The symbols move the states like this.
from | fo ru vo ve ku bo
z658 | z808 z322 z990 z50 z575 z847
z653 | z64 z475 z607 z293 z605 z312
z269 | z347 z799 z330 z73 z460 z839
z147 | z554 z784 z708 z130 z982 z142
z822 | z414 z38 z602 z58 z990 z130
z923 | z194 z397 z273 z386 z772 z803
z554 | z282 z147 z994 z458 z196 z556
z869 | z312 z925 z98 z424 z653 z375
z167 | z98 z312 z972 z988 z922 z524
z185 | z21 z668 z816 z880 z121 z33
z972 | z727 z928 z423 z312 z953 z864
z255 | z134 z880 z185 z399 z323 z85
z556 | z63 z142 z72 z932 z282 z682
z86 | z257 z460 z73 z289 z524 z527
z388 | z418 z852 z605 z659 z803 z476
z415 | z982 z602 z172 z822 z58 z147
z587 | z141 z274 z892 z839 z579 z990
z992 | z75 z650 z288 z363 z716 z397
z475 | z653 z476 z922 z27 z4 z869
z398 | z901 z90 z315 z808 z892 z602
z85 | z65 z367 z33 z79 z134 z522
z178 | z547 z524 z289 z423 z928 z551
z856 | z322 z892 z808 z587 z839 z58
z196 | z172 z982 z130 z41 z847 z282
z386 | z594 z773 z397 z772 z168 z622
z867 | z72 z63 z221 z788 z994 z399
z41 | z602 z414 z982 z847 z398 z535
z312 | z167 z869 z928 z953 z64 z297
z602 | z415 z41 z196 z38 z901 z784
z982 | z196 z415 z536 z414 z315 z554
z919 | z716 z522 z379 z441 z581 z992
z772 | z288 z75 z773 z168 z379 z194
z551 | z73 z257 z67 z576 z547 z13
z969 | z932 z994 z788 z554 z458 z752
z282 | z708 z554 z969 z535 z172 z63
z27 | z293 z239 z476 z4 z243 z424
z237 | z773 z288 z594 z992 z363 z273
z441 | z876 z870 z522 z581 z374 z363
z239 | z27 z558 z308 z418 z456 z607
z274 | z587 z575 z50 z403 z13 z593
z784 | z147 z535 z282 z536 z415 z788
z330 | z13 z527 z383 z799 z551 z274
z852 | z388 z243 z4 z181 z955 z308
z377 | z403 z383 z664 z330 z799 z892
z522 | z919 z518 z853 z870 z65 z650
z870 | z441 z68 z518 z65 z816 z42
z379 | z42 z853 z865 z522 z870 z288
z664 | z575 z839 z587 z383 z527 z658
z414 | z41 z822 z415 z315 z90 z458
z33 | z68 z581 z441 z367 z21 z853
z708 | z994 z282 z932 z784 z536 z867
z773 | z386 z237 z951 z75 z865 z908
z293 | z308 z27 z475 z605 z852 z953
z221 | z626 z752 z154 z63 z824 z880
z518 | z522 z876 z716 z68 z85 z168
z273 | z908 z800 z989 z397 z773 z181
z348 | z576 z289 z86 z178 z423 z799
z357 | z300 z803 z659 z989 z800 z4
z928 | z972 z98 z307 z869 z424 z547
z13 | z579 z330 z377 z269 z73 z587
z303 | z955 z989 z357 z273 z397 z852
z67 | z799 z10 z347 z257 z348 z377
z524 | z178 z297 z864 z307 z98 z257
z4 | z605 z418 z239 z243 z300 z653
z908 | z622 z273 z303 z923 z386 z659
z535 | z784 z458 z554 z172 z602 z824
z121 | z399 z682 z105 z626 z867 z21
z63 | z867 z556 z752 z824 z708 z121
z21 | z79 z185 z374 z255 z399 z68
z953 | z988 z424 z869 z64 z308 z727
z594 | z951 z386 z923 z288 z650 z989
z892 | z856 z50 z658 z274 z403 z901
z72 | z752 z867 z626 z142 z969 z193
z456 | z243 z659 z388 z357 z989 z27
z476 | z475 z308 z64 z239 z418 z925
z650 | z992 z168 z772 z42 z919 z951
z10 | z67 z73 z269 z86 z289 z383
z90 | z398 z990 z58 z658 z50 z41
z300 | z181 z357 z456 z303 z273 z605
z42 | z363 z379 z168 z919 z441 z237
z716 | z853 z919 z42 z876 z33 z75
z951 | z397 z594 z194 z237 z992 z303
z460 | z86 z576 z551 z864 z297 z347
z141 | z50 z587 z856 z664 z383 z90
z626 | z323 z221 z682 z867 z788 z255
z322 | z658 z856 z593 z141 z664 z315
z581 | z33 z65 z870 z374 z185 z716
z323 | z154 z626 z121 z72 z142 z134
z75 | z772 z992 z237 z865 z853 z923
z536 | z130 z172 z535 z415 z822 z994
z880 | z255 z105 z668 z121 z626 z367
z876 | z518 z441 z919 z33 z367 z865
z98 | z928 z167 z727 z925 z607 z178
z172 | z536 z196 z458 z602 z38 z708
z65 | z581 z85 z68 z816 z668 z919
z752 | z221 z72 z323 z556 z932 z105
z130 | z458 z536 z784 z982 z414 z969
z682 | z121 z154 z193 z221 z63 z185
z803 | z357 z955 z181 z622 z194 z418
z864 | z289 z547 z576 z297 z727 z10
z925 | z869 z988 z167 z607 z475 z423
z800 | z273 z194 z622 z951 z237 z300
z593 | z990 z808 z398 z856 z587 z822
z403 | z839 z377 z575 z13 z269 z856
z579 | z383 z13 z403 z347 z10 z141
z68 | z870 z33 z876 z85 z79 z379
z955 | z803 z303 z300 z908 z923 z388
z297 | z524 z375 z547 z727 z167 z86
z347 | z527 z269 z13 z10 z86 z664
z988 | z925 z953 z312 z922 z476 z307
z288 | z237 z772 z386 z650 z42 z800
z181 | z659 z300 z243 z955 z908 z558
z257 | z551 z86 z10 z348 z178 z330
z58 | z315 z901 z38 z990 z322 z982
z605 | z558 z4 z27 z852 z181 z64
z363 | z865 z42 z650 z716 z876 z773
z558 | z239 z605 z293 z388 z659 z922
z989 | z303 z622 z803 z800 z951 z243
z622 | z989 z908 z955 z194 z594 z456
z527 | z330 z347 z579 z67 z257 z575
z308 | z476 z293 z653 z558 z388 z988
z847 | z38 z315 z414 z398 z808 z172
z154 | z682 z323 z399 z752 z556 z668
z458 | z535 z130 z147 z196 z41 z932
z307 | z423 z727 z297 z98 z925 z348
z375 | z297 z423 z178 z972 z312 z460
z194 | z800 z923 z908 z594 z288 z357
z932 | z824 z969 z142 z282 z535 z221
z816 | z374 z79 z85 z668 z105 z441
z901 | z58 z398 z847 z593 z856 z415
z423 | z375 z307 z524 z928 z869 z576
z788 | z142 z824 z63 z994 z147 z323
z727 | z307 z972 z375 z167 z988 z289
z576 | z460 z348 z257 z547 z375 z269
z607 | z424 z922 z988 z475 z27 z928
z397 | z923 z951 z800 z773 z75 z955
z243 | z852 z456 z418 z300 z303 z293
z547 | z864 z178 z348 z375 z972 z73
z64 | z922 z653 z424 z308 z558 z167
z575 | z274 z664 z141 z377 z330 z808
z367 | z85 z374 z581 z21 z255 z518
z424 | z953 z607 z925 z653 z293 z972
z38 | z822 z847 z41 z901 z593 z536
z168 | z650 z865 z75 z379 z522 z594
z659 | z456 z181 z852 z803 z622 z239
z142 | z556 z788 z867 z969 z554 z154
z383 | z377 z579 z839 z527 z67 z50
z865 | z168 z363 z992 z853 z518 z386
z79 | z816 z21 z367 z134 z193 z870
z799 | z269 z67 z527 z551 z576 z403
z374 | z367 z816 z65 z185 z880 z876
z50 | z892 z141 z322 z575 z377 z398
z990 | z90 z593 z901 z322 z141 z414
z668 | z185 z134 z79 z105 z682 z581
z289 | z348 z864 z460 z524 z307 z67
z193 | z105 z399 z255 z154 z752 z816
z73 | z10 z551 z799 z460 z864 z579
z922 | z607 z64 z953 z476 z239 z98
z808 | z593 z658 z90 z892 z274 z38
z824 | z788 z932 z556 z708 z784 z626
z418 | z4 z388 z558 z456 z357 z475
z105 | z880 z193 z134 z682 z221 z374
z853 | z379 z716 z363 z518 z68 z772
z315 | z847 z58 z822 z90 z658 z196
z839 | z664 z403 z274 z579 z347 z322
z994 | z969 z708 z824 z147 z130 z72
z134 | z668 z255 z21 z193 z154 z65
z399 | z193 z121 z880 z323 z72 z79

In the rows, zero is written as 631.

The rows follow the links: the fewer symbols apart two states are, the more alike their rows tend to be.

Each row is also shifted at random along 8 hidden directions that mean nothing.

Known rows, each with its state:
691;681;513;615;640;491;513;566;528;815;693;768;650;675;433;661;665;607;640;483;780;540;683;617;519;670;805;555;595;696;712;550;347;658;673;543;460;715;621;840;514;723;677;591; state z928
628;620;637;589;576;673;602;547;723;502;580;543;547;701;606;561;674;664;641;661;606;611;615;603;635;592;657;579;586;559;537;559;677;537;728;671;537;615;697;619;716;651;645;615; state z312
609;616;701;668;620;551;615;716;686;829;693;661;739;493;615;753;528;662;594;583;721;562;580;701;638;702;549;593;635;680;768;769;570;631;572;528;728;658;518;641;602;681;529;672; state z808
648;603;658;667;620;519;512;635;685;894;698;648;579;580;495;649;495;667;583;444;642;467;766;602;640;585;661;587;659;562;869;632;436;555;727;720;487;749;648;692;573;758;628;637; state z839
492;677;614;585;762;583;630;625;555;619;644;687;584;553;653;555;648;546;581;682;725;547;658;653;672;621;691;639;663;656;589;550;698;668;591;627;543;695;603;527;559;599;580;587; state z65
517;627;647;625;669;565;577;615;641;686;655;600;691;659;626;744;543;701;574;505;676;525;564;667;654;671;644;658;596;588;687;724;609;612;618;669;583;602;725;745;665;699;631;605; state z554
676;663;613;637;521;709;634;610;638;491;569;599;730;661;685;622;660;587;727;772;672;682;610;624;608;685;584;622;589;664;546;642;675;617;604;534;764;464;617;627;649;668;681;662; state z13
660;626;553;706;617;550;556;618;567;859;693;726;598;597;508;608;540;598;673;484;636;523;801;578;560;588;663;598;699;674;826;616;417;618;688;689;548;646;618;682;503;728;662;666; state z330
610;573;490;767;575;601;606;697;571;724;692;781;699;756;617;708;769;564;616;556;442;813;661;648;491;638;630;713;637;652;721;707;493;778;616;638;729;525;553;624;534;573;721;561; state z923
681;646;586;695;574;649;587;628;608;662;620;634;637;652;557;556;679;595;709;639;580;661;714;556;590;607;691;611;626;642;656;535;530;668;658;593;633;617;622;668;600;691;642;653; state z269
476;613;708;636;650;583;635;630;656;727;648;611;604;562;635;635;533;651;628;606;648;586;646;663;653;576;606;610;606;621;735;688;647;606;654;646;615;677;640;661;589;671;598;662; state z856
356;629;565;615;739;572;687;613;506;663;664;725;539;624;684;614;613;575;604;584;616;639;665;673;592;541;652;675;665;661;663;647;660;676;622;753;568;611;660;577;514;576;665;600; state z33
849;607;552;715;598;673;599;668;640;592;639;668;681;717;635;649;739;592;632;632;531;703;625;627;589;683;615;675;646;636;610;672;605;700;625;603;687;566;589;605;647;581;664;572; state z386
580;632;722;621;597;672;664;663;720;597;591;583;592;603;632;556;605;598;666;736;639;698;658;611;680;592;544;586;609;641;659;639;668;597;670;602;682;716;633;654;677;603;594;695; state z576
604;703;666;604;624;742;643;604;543;418;537;542;649;647;696;468;727;548;732;857;614;709;697;551;699;604;751;681;591;591;465;403;765;701;581;562;671;600;665;581;623;649;665;628; state z982
322;640;612;573;710;529;681;696;591;767;693;728;536;623;633;689;528;608;534;494;674;680;679;670;640;541;563;657;682;639;792;720;515;621;638;818;603;730;721;678;570;577;674;637; state z876
380;640;685;518;600;662;744;588;660;486;569;635;699;669;735;695;558;639;680;757;790;716;501;702;625;681;467;605;553;746;573;818;743;552;611;555;760;558;688;777;682;561;692;717; state z547
595;608;669;568;534;652;649;567;699;505;596;596;751;672;672;718;708;714;630;729;683;663;448;705;586;733;626;585;528;637;479;667;733;584;609;460;702;532;555;649;701;620;640;619; state z307
685;617;541;720;688;554;644;663;507;849;710;738;611;564;649;732;525;608;666;472;647;585;667;706;552;568;613;660;684;711;811;796;536;697;607;725;653;518;612;630;456;681;632;632; state z788
693;664;580;549;684;645;683;548;529;557;610;704;541;568;648;516;707;556;677;763;745;606;657;657;592;596;715;575;644;710;501;508;722;630;637;569;550;642;532;510;518;577;634;610; state z300
686;659;637;588;579;642;606;699;762;522;612;632;718;632;662;692;711;602;540;725;721;662;516;690;671;760;536;599;611;623;541;684;656;602;584;529;738;603;563;550;747;584;581;584; state z908
514;619;648;612;742;530;563;536;580;692;677;590;698;600;576;703;603;764;569;504;678;392;504;657;626;713;798;632;590;600;558;582;676;636;585;570;452;642;645;688;649;713;550;581; state z282
356;554;719;639;621;565;579;618;706;719;674;546;713;680;601;744;555;809;505;460;495;541;572;603;671;674;660;687;615;477;680;633;612;587;624;702;567;674;711;697;741;686;628;614; state z536
704;607;521;683;662;594;577;555;593;680;656;667;576;744;484;597;672;663;660;479;571;574;659;558;541;628;722;607;631;667;643;597;494;645;714;662;462;676;703;789;642;645;659;630; state z475
753;629;652;686;642;649;636;600;613;646;620;560;611;573;633;606;626;663;715;637;615;584;600;639;612;592;693;604;599;638;606;615;689;656;632;594;621;582;616;623;600;700;556;651; state z593
471;627;558;634;676;629;659;645;602;597;625;717;535;704;660;570;612;518;624;630;599;687;732;616;619;568;535;676;681;671;704;696;613;625;681;775;612;629;708;626;594;545;714;632; state z397
741;620;657;692;576;651;634;698;724;727;632;629;592;548;609;600;512;591;675;626;652;605;730;605;655;606;464;581;702;681;789;743;561;556;681;676;708;639;612;599;640;659;585;726; state z73
505;666;591;585;660;624;673;563;601;585;598;644;624;630;614;613;507;632;713;623;785;534;625;601;613;657;549;579;650;763;624;713;610;545;647;643;611;587;733;771;664;651;648;745; state z10
418;699;733;576;701;600;680;701;618;696;618;650;597;451;656;540;514;523;648;755;797;610;721;629;728;593;552;585;661;707;722;612;655;624;588;590;686;767;598;608;563;632;544;722; state z990
632;685;642;542;649;617;647;682;655;603;630;611;619;672;616;702;645;661;551;581;700;714;573;640;684;641;630;630;613;594;613;630;553;626;611;674;642;728;725;730;717;602;640;611; state z716
1016;719;640;657;620;686;595;742;627;646;618;570;600;578;608;583;657;567;661;660;666;685;721;584;722;594;674;633;662;579;664;536;542;690;613;644;685;704;651;606;641;690;586;612; state z626
347;625;647;597;694;605;648;574;581;600;619;604;593;678;695;655;510;645;626;572;640;580;639;648;660;570;609;692;609;607;678;712;694;595;647;770;576;576;793;720;617;653;702;635; state z147
584;608;614;680;681;646;706;613;534;633;636;640;589;551;752;633;589;610;690;656;595;617;616;706;592;548;616;676;650;672;624;709;776;676;596;690;679;472;590;488;509;630;609;631; state z824
696;686;559;647;586;574;520;729;670;657;659;701;751;715;526;697;810;566;544;615;671;738;583;633;610;749;693;621;578;614;621;578;434;737;587;487;678;691;584;710;669;629;627;532; state z273
766;701;682;623;630;645;603;658;669;638;593;571;580;595;622;608;542;575;698;657;775;613;672;650;700;583;587;589;592;642;713;702;594;593;676;643;647;655;724;746;629;710;612;659; state z322
685;613;677;603;643;603;637;667;685;700;654;687;626;577;572;605;640;622;583;659;666;633;656;623;646;674;608;584;655;661;667;610;600;617;640;557;613;794;535;622;641;571;594;648; state z605
609;638;656;540;653;686;718;610;688;464;585;539;543;654;745;677;586;693;598;642;672;645;512;691;685;592;534;633;634;596;519;732;780;535;637;764;646;552;740;573;745;581;628;631; state z518
675;693;650;604;668;593;589;624;628;673;626;640;656;576;512;566;628;603;666;651;784;550;652;576;649;684;684;545;608;714;628;549;542;631;635;494;565;778;624;768;646;667;554;685; state z86

Where do the symbols, taken in turn from left to right, take each start?
Answers are names.
359;619;644;514;712;587;702;562;587;649;634;689;449;641;610;541;588;619;602;611;651;656;713;618;631;498;650;605;654;639;668;567;634;562;714;766;475;796;702;669;571;549;691;659
ve ve ve ve fo ku fo => z772
793;716;586;522;569;675;597;575;715;421;555;592;710;684;630;679;634;620;661;727;915;549;497;666;652;785;545;534;578;708;476;716;642;500;633;513;663;511;690;733;773;667;648;645
ve fo bo bo vo ve => z864
449;608;640;672;600;643;701;695;624;630;633;596;640;690;743;752;594;662;630;563;527;795;555;695;616;551;536;710;600;597;701;806;649;677;601;762;782;499;724;672;633;619;672;633
ru ru ve vo fo ve ku fo ku => z414
869;691;659;575;580;742;674;705;701;461;566;543;589;685;698;632;703;607;632;727;651;802;589;642;714;603;582;643;609;566;543;624;667;628;628;674;738;635;707;618;738;586;650;601
ku ve fo ve bo ve fo ve => z367
738;649;708;649;569;679;541;621;748;584;589;485;596;607;540;490;690;655;637;691;562;569;685;528;713;619;727;571;612;506;567;410;639;591;690;587;556;738;623;565;736;717;543;625
bo vo ve vo bo ru fo => z990
733;716;726;525;598;655;598;748;805;567;582;594;529;565;618;534;664;507;539;785;785;697;708;631;790;614;537;548;641;555;650;555;600;550;677;631;662;836;625;542;710;593;575;605
bo ku bo bo ve ku ve ru => z300
672;643;641;589;607;634;628;558;655;590;603;589;615;709;579;654;624;677;686;604;706;636;570;640;601;625;658;580;541;652;606;676;599;584;693;597;575;641;721;835;673;658;669;645
ve ru vo vo ru bo ru => z257
512;658;563;640;708;601;669;590;484;650;641;629;577;685;641;666;611;659;683;506;615;664;601;637;580;534;723;673;600;650;634;650;590;700;623;740;575;569;769;762;571;662;669;625
fo vo bo ve ru => z154
555;600;591;611;666;584;730;673;568;745;692;754;615;563;711;743;532;631;588;556;667;651;624;718;579;604;512;652;720;710;722;798;615;620;591;735;703;574;576;545;537;563;657;657
vo fo ru bo ru vo vo ve => z237
617;575;572;680;570;643;629;610;617;608;647;647;587;725;624;607;831;649;614;634;417;791;606;640;527;557;759;650;588;548;553;515;636;719;663;636;613;591;552;524;588;589;662;530
ru fo bo vo fo ru ve => z852
846;615;518;659;590;626;654;597;551;687;660;734;603;682;617;677;700;615;686;582;617;714;639;682;496;599;675;618;631;691;650;675;547;671;662;633;637;549;567;644;512;610;712;596
vo ve bo bo fo bo ru ru bo => z524
767;713;650;574;665;720;653;656;584;499;568;571;452;687;622;439;753;527;666;741;578;814;770;540;717;476;748;655;623;540;569;395;628;694;685;722;574;806;738;636;627;580;681;596
fo ve ru ve fo fo => z518
597;623;672;663;585;684;582;608;666;579;601;467;589;757;591;598;636;728;640;540;445;677;667;525;685;551;723;686;589;461;625;515;595;623;695;771;567;652;822;730;743;714;681;620
bo ve fo fo vo ve => z458
613;662;705;627;583;663;586;631;677;591;579;537;556;666;631;552;625;578;677;696;626;700;715;609;698;526;657;621;551;533;687;579;630;615;712;673;622;678;734;703;621;693;671;614
fo vo ru ru ve fo ve fo => z839
702;598;664;610;633;605;625;550;658;695;638;620;553;588;591;593;593;672;652;613;659;539;645;653;606;587;662;560;617;640;653;625;656;558;711;621;522;679;594;631;587;659;611;645
ku ve fo ve bo ve => z869
617;623;587;664;634;608;658;697;595;693;669;694;612;626;674;691;672;601;592;591;570;738;622;694;593;580;614;671;652;619;679;685;599;698;607;696;699;587;585;549;560;597;638;579
bo ku vo vo ve ru ru ku bo => z518
